Here is a tiny trained network, its code and every weight. The questions are about switching its units off for an input and a class, where a switched-off unit gives its printed mean instead of its output.

import numpy as np


def w(rows, s, z=0):
    codes = np.array(rows[::2]) - 128.0
    scale = np.full(codes.shape[1], s)
    scale[-1] = z or s
    return codes * scale


def norm(h):
    return h / np.sqrt((h * h).mean(-1, keepdims=True) + 1e-5)


def f(y):
    return y / 2 * (1 + np.tanh(0.7978845608 * (y + 0.044715 * y**3)))


def log_softmax(a):
    a = a - a.max(-1, keepdims=True)
    return a - np.log(np.exp(a).sum(-1, keepdims=True))


def net(x, mask):
    res = np.array(x, float).reshape(1, 8) / 4 @ E
    u = 0
    for l in range(2):
        y = f(norm(res) @ A[l][:, :-1].T + A[l][:, -1])
        res = res + np.where(mask[u : u + 16], y, B[l][:, -1]) @ B[l][:, :-1]
        u += 16
    return log_softmax(norm(res)[-1] @ U[:, :-1].T + U[:, -1])


A, B = {}, {}
E = w([
[61,140,74,156,77,66,144,104,96,135,40,124],'x0',
[133,149,129,159,125,122,129,127,146,147,136,107],'x1',
[131,81,131,135,31,87,92,99,133,105,205,139],'x2',
[122,108,112,117,134,149,141,121,108,98,126,134],'x3',
[145,110,134,138,136,115,120,146,118,111,113,131],'x4',
[210,115,67,175,121,118,128,161,1,212,158,176],'x5',
[220,205,137,184,98,124,139,111,111,63,105,170],'x6',
[127,134,128,142,129,130,121,125,131,132,130,124],'x7',
],0.0088)
A[0] = w([
[184,131,194,128,152,208,96,107,177,103,177,171,57],'0.n0',
[149,101,84,142,148,106,122,174,129,99,123,142,130],'0.n1',
[79,117,82,102,232,144,106,161,149,175,98,103,59],'0.n2',
[158,213,136,142,185,132,161,135,125,105,79,151,49],'0.n3',
[127,131,124,119,120,174,156,62,180,174,125,193,133],'0.n4',
[123,196,149,98,187,173,104,151,84,151,64,116,33],'0.n5',
[135,71,131,165,40,77,81,120,170,78,180,128,84],'0.n6',
[107,120,176,134,162,124,98,78,195,63,91,70,41],'0.n7',
[48,160,142,161,86,85,145,82,88,120,2,124,106],'0.n8',
[169,122,115,143,202,164,124,130,195,162,29,112,80],'0.n9',
[153,215,151,143,101,145,162,100,139,89,116,206,9],'0.n10',
[91,85,107,139,105,142,124,129,162,146,179,117,47],'0.n11',
[175,121,131,97,222,184,135,180,193,144,192,132,68],'0.n12',
[113,128,132,99,173,122,135,82,179,87,113,124,2],'0.n13',
[109,124,166,140,81,90,132,111,107,150,124,108,71],'0.n14',
[68,81,129,132,165,108,111,107,142,171,117,105,72],'0.n15',
],0.008,0.0032)
B[0] = w([
[164,147,63,62,87,111,104,217,115,120,85,58,245],'0.n0',
[127,142,149,191,159,116,109,132,114,129,131,154,141],'0.n1',
[132,112,237,153,100,56,178,82,110,168,141,100,216],'0.n2',
[94,31,213,72,140,130,166,67,103,165,154,92,207],'0.n3',
[164,88,95,203,92,154,148,165,108,122,155,151,140],'0.n4',
[79,184,166,196,15,188,153,115,75,138,159,205,192],'0.n5',
[37,109,207,106,50,234,245,119,91,159,114,129,244],'0.n6',
[189,97,47,148,190,139,141,129,170,188,140,253,243],'0.n7',
[195,173,73,57,127,202,39,239,129,97,156,51,247],'0.n8',
[89,82,132,143,26,187,237,138,119,132,122,130,208],'0.n9',
[167,100,174,118,161,22,96,15,138,149,84,63,190],'0.n10',
[164,74,165,131,146,126,176,105,91,128,18,88,162],'0.n11',
[109,175,72,117,111,129,55,204,78,49,147,80,255],'0.n12',
[122,149,123,114,101,70,146,145,128,163,158,212,171],'0.n13',
[136,128,151,138,127,180,124,186,130,104,127,129,142],'0.n14',
[188,126,148,114,184,107,66,65,86,6,141,93,179],'0.n15',
],0.0068,0.0057)
A[1] = w([
[152,145,139,161,155,132,79,201,153,79,93,101,120],'1.n0',
[114,117,188,50,153,129,197,155,65,117,87,132,124],'1.n1',
[151,122,93,205,82,96,107,132,180,116,187,134,101],'1.n2',
[97,138,131,185,209,116,121,143,118,111,92,119,116],'1.n3',
[162,103,130,165,93,121,131,135,122,96,214,153,166],'1.n4',
[120,117,156,71,88,185,148,141,185,133,89,96,226],'1.n5',
[110,160,56,204,197,71,137,129,46,159,162,190,71],'1.n6',
[37,57,148,132,218,43,104,85,97,136,155,67,22],'1.n7',
[126,45,141,118,48,153,108,80,122,121,163,158,46],'1.n8',
[113,182,164,142,198,198,180,147,97,161,61,138,59],'1.n9',
[204,165,145,153,105,98,97,2,127,63,71,132,69],'1.n10',
[108,177,114,155,145,142,206,134,101,91,91,138,101],'1.n11',
[101,132,106,146,157,107,123,117,245,86,113,215,7],'1.n12',
[104,104,148,183,132,148,95,163,86,146,163,108,129],'1.n13',
[165,122,71,170,157,112,121,112,101,208,167,207,110],'1.n14',
[38,185,32,142,103,84,98,122,99,128,35,101,5],'1.n15',
],0.0088,0.0029)
B[1] = w([
[102,129,112,92,121,136,99,129,123,108,198,121,167],'1.n0',
[124,155,146,169,98,110,123,91,147,151,123,106,212],'1.n1',
[79,109,184,101,137,158,126,177,103,95,143,147,131],'1.n2',
[82,159,192,108,85,110,137,110,135,179,116,140,122],'1.n3',
[47,136,95,147,118,142,120,96,153,100,69,84,166],'1.n4',
[142,124,103,179,151,101,130,150,72,156,129,180,254],'1.n5',
[102,102,113,79,129,142,100,123,213,146,89,162,168],'1.n6',
[254,117,175,152,185,90,112,65,125,122,86,109,165],'1.n7',
[85,217,188,194,112,132,169,141,140,147,137,130,176],'1.n8',
[13,103,161,165,55,139,151,118,146,85,178,129,160],'1.n9',
[147,43,193,121,225,68,91,74,114,170,138,62,164],'1.n10',
[130,110,172,165,104,127,140,157,146,147,130,107,144],'1.n11',
[94,147,13,92,162,141,141,81,209,180,81,231,156],'1.n12',
[136,147,123,116,159,92,141,96,163,87,100,125,176],'1.n13',
[108,136,80,101,199,121,183,119,214,128,108,217,164],'1.n14',
[183,155,115,75,114,154,87,196,111,46,243,106,142],'1.n15',
],0.0087,0.009)
U = w([
[68,137,178,193,8,160,195,115,119,142,120,127,251],'0',
[168,145,50,74,77,162,53,206,112,67,162,70,83],'1',
[114,115,26,108,155,130,153,92,225,161,71,226,100],'2',
[200,82,188,148,153,79,114,31,120,143,92,55,63],'3',
],0.013,0.0021)

Each question gives the input, the list of numbers given to net, and the class t.
The units are the neurons (one row each of A and B). Each row of codes is followed by its name. A weight is (code - 128) times the scale printed after its matrix; where a second scale follows, it is the last column's (A, B and U).
mask holds one flag per neuron, layer by layer. A switched-off neuron (its flag False) gives its mean, the last column of its row in B, instead of its output. The means were averaged over made-up inputs and are rounded, as every weight is.
A unit's drop is (log p(t) with every unit on - log p(t) with that unit switched off) / (log p(t) with every unit on - log p(t) with every unit switched off).
The circuit of an input: a set's keep is (log p(t) with only the set's units on - log p(t) with every unit switched off) / (log p(t) with every unit on - log p(t) with every unit switched off). Starting from the 12 units with the biggest drops (on a tie, the unit counted first), units are removed one at a time, each time the one whose removal leaves the highest keep (on an exact tie, the one counted first), for as long as the keep stays at least 0.8.
circuit, biggest first: the units of the circuit, biggest drop first
k most important neurons: the k neurons with the biggest drops, biggest first
k most important neurons of layer l: the k neurons of layer l with the biggest drops, biggest first
drop when u is switched off: that unit's drop, to one decimal
input [-2,2,6,8,-3,5,7,-3], class 3: 4 most important neurons	(1.n10 0.n10 0.n9 0.n7)
input [1,6,-1,-4,-2,7,-5,-7], class 2: circuit, biggest first	(1.n14)
input [8,-4,-8,0,-3,3,1,0], class 0: 3 most important neurons	(0.n12 1.n9 0.n3)
input [5,-7,3,-6,8,7,-3,0], class 2: 2 most important neurons	(1.n14 0.n12)
input [7,-7,-7,-4,3,5,-8,1], class 3: 4 most important neurons	(0.n2 0.n15 1.n7 0.n6)
input [-8,3,-7,-3,3,-8,5,-7], class 1: 3 most important neurons	(0.n12 0.n0 0.n6)
input [5,-8,-2,3,-6,2,5,-2], class 1: 2 most important neurons	(0.n8 0.n2)
input [5,-1,4,-8,6,5,1,-5], class 1: 3 most important neurons	(0.n7 0.n3 0.n8)
input [6,-1,-6,3,-4,0,-6,-3], class 0: 3 most important neurons of layer 1	(1.n9 1.n1 1.n10)
input [5,-6,-6,-5,-8,6,8,-5], class 3: 4 most important neurons	(0.n10 1.n10 0.n7 0.n6)
input [-2,-4,-6,-8,-6,6,8,2], class 3: 2 most important neurons	(0.n10 1.n10)
input [3,2,5,0,-6,-4,-6,-5], class 3: 2 most important neurons	(1.n7 0.n15)
input [6,-5,-3,-6,8,-2,6,7], class 1: 2 most important neurons of layer 0	(0.n8 0.n2)
input [4,-8,-7,8,8,6,6,-2], class 0: circuit, biggest first	(1.n9)
input [-3,3,0,7,-1,-5,-6,-7], class 3: 4 most important neurons	(1.n7 0.n2 0.n15 0.n11)
input [0,1,-6,-7,1,-6,8,-4], class 3: 2 most important neurons of layer 0	(0.n10 0.n6)
input [-4,-2,-5,-8,-7,-4,1,1], class 0: 2 most important neurons	(0.n9 0.n8)
input [5,4,-4,6,4,-2,4,-3], class 1: 3 most important neurons of layer 0	(0.n8 0.n6 0.n2)
input [8,6,-5,2,7,7,4,7], class 1: 2 most important neurons	(0.n8 1.n15)
input [5,-2,-1,-2,7,-4,3,5], class 1: circuit, biggest first	(0.n8)
input [-4,0,-3,-4,3,-4,0,-6], class 1: 3 most important neurons	(0.n12 0.n0 0.n6)
input [7,-8,7,6,-8,-8,6,1], class 2: 3 most important neurons of layer 1	(1.n12 1.n9 1.n1)
input [-2,0,-1,0,-7,7,6,-8], class 2: 2 most important neurons	(1.n14 1.n6)
input [-4,8,-1,0,-7,5,7,5], class 3: 2 most important neurons of layer 0	(0.n10 0.n7)
input [1,8,-5,-2,-8,1,-7,-4], class 3: 3 most important neurons of layer 0	(0.n15 0.n6 0.n2)
input [-4,0,-2,-4,-2,-3,-7,-3], class 3: drop when 0.n2 is switched off	0.2
input [5,5,3,8,-5,-4,8,-5], class 3: drop when 0.n10 is switched off	1.2
input [-1,-1,5,8,4,-8,1,-3], class 2: drop when 0.n7 is switched off	0.7
input [-1,5,4,-8,8,5,-8,-7], class 3: drop when 1.n7 is switched off	0.0
